Below is a small trained network, with its code and all its weights. Each question gives an input and a class and asks what happens when units are switched off, that is, made to give their printed mean instead of their output.

import numpy as np


def w(rows, s, z=0):
    codes = np.array(rows[::2]) - 128.0
    scale = np.full(codes.shape[1], s)
    scale[-1] = z or s
    return codes * scale


def f(y):
    return np.maximum(y, 0)


def log_softmax(a):
    a = a - a.max(-1, keepdims=True)
    return a - np.log(np.exp(a).sum(-1, keepdims=True))


def net(x, mask):
    res = np.array(x, float).reshape(1, 2) / 4 @ E
    y = f(res @ A[0][:, :-1].T + A[0][:, -1])
    res = res + np.where(mask, y, B[0][:, -1]) @ B[0][:, :-1]
    return log_softmax(res[-1] @ U[:, :-1].T + U[:, -1])


A, B = {}, {}
E = w([
[92,147,254,148,150,59,165],'x0',
[108,36,127,25,135,78,170],'x1',
],0.0062)
A[0] = w([
[124,140,254,139,140,97,145,85],'n0',
[128,95,138,87,123,119,136,106],'n1',
[134,123,134,127,132,126,134,254],'n2',
[120,63,155,61,118,105,140,80],'n3',
[128,193,145,209,111,149,117,81],'n4',
[136,124,29,121,137,150,127,84],'n5',
[129,128,136,121,128,127,131,249],'n6',
[125,109,132,112,123,124,125,142],'n7',
],0.019,0.0058)
B[0] = w([
[158,72,26,80,64,209,83,255],'n0',
[181,165,117,132,175,144,127,180],'n1',
[118,154,212,246,114,198,33,209],'n2',
[229,160,97,114,222,131,153,225],'n3',
[242,153,108,112,240,144,145,228],'n4',
[190,82,70,102,88,232,72,210],'n5',
[101,147,211,254,124,199,21,206],'n6',
[154,160,127,147,144,148,116,158],'n7',
],0.017,0.0091)
U = w([
[130,82,72,98,39,158,103,117],'0',
[159,173,141,133,228,114,161,96],'1',
[82,147,247,193,83,135,91,253],'2',
[103,123,134,102,82,97,165,97],'3',
[113,124,130,105,93,107,173,101],'4',
[104,117,133,92,105,86,171,102],'5',
[91,125,134,112,82,102,147,92],'6',
[106,113,134,105,88,96,173,99],'7',
],0.011,0.0032)

Each question gives the input, the list of numbers given to net, and the class t.
The units are the neurons (one row each of A and B). Each row of codes is followed by its name. A weight is (code - 128) times the scale printed after its matrix; where a second scale follows, it is the last column's (A, B and U).
mask holds one flag per neuron, in row order. A switched-off neuron (its flag False) gives its mean, the last column of its row in B, instead of its output. The means were averaged over made-up inputs and are rounded, as every weight is.
A unit's drop is (log p(t) with every unit on - log p(t) with that unit switched off) / (log p(t) with every unit on - log p(t) with every unit switched off).
The circuit of an input: a set's keep is (log p(t) with only the set's units on - log p(t) with every unit switched off) / (log p(t) with every unit on - log p(t) with every unit switched off). Starting from all 8 units, units are removed one at a time, each time the one whose removal leaves the highest keep (on an exact tie, the one counted first), for as long as the keep stays at least 0.8.
circuit, biggest first: the units of the circuit, biggest drop first
unit that matters most: the unit with the biggest drop
top k neurons: the k neurons with the biggest drops, biggest first
drop of u: that unit's drop, to one decimal
input [-5,7], class 1: unit that matters most => n0
input [-3,3], class 2: circuit, biggest first => n0, n4
input [-1,3], class 2: circuit, biggest first => n4, n0
input [2,3], class 2: circuit, biggest first => n4, n5
input [0,2], class 2: top 2 neurons => n4, n0
input [6,4], class 0: top 2 neurons => n0, n4
input [1,-3], class 2: circuit, biggest first => n3, n0
input [-4,-5], class 1: top 2 neurons => n0, n4
input [-5,8], class 1: top 2 neurons => n3, n0
input [2,2], class 2: top 2 neurons => n4, n5
input [8,-7], class 0: top 2 neurons => n0, n3
input [-2,6], class 1: top 2 neurons => n3, n0
input [1,3], class 2: circuit, biggest first => n4, n0
input [-2,5], class 1: circuit, biggest first => n0
input [1,-2], class 2: circuit, biggest first => n3, n0
input [-6,8], class 1: top 3 neurons => n3, n0, n1
input [-2,1], class 2: drop of n0 => 0.6
input [8,4], class 0: drop of n0 => 3.7
input [6,3], class 0: drop of n0 => 3.0
input [5,3], class 0: drop of n0 => 3.1
input [1,8], class 1: unit that matters most => n3
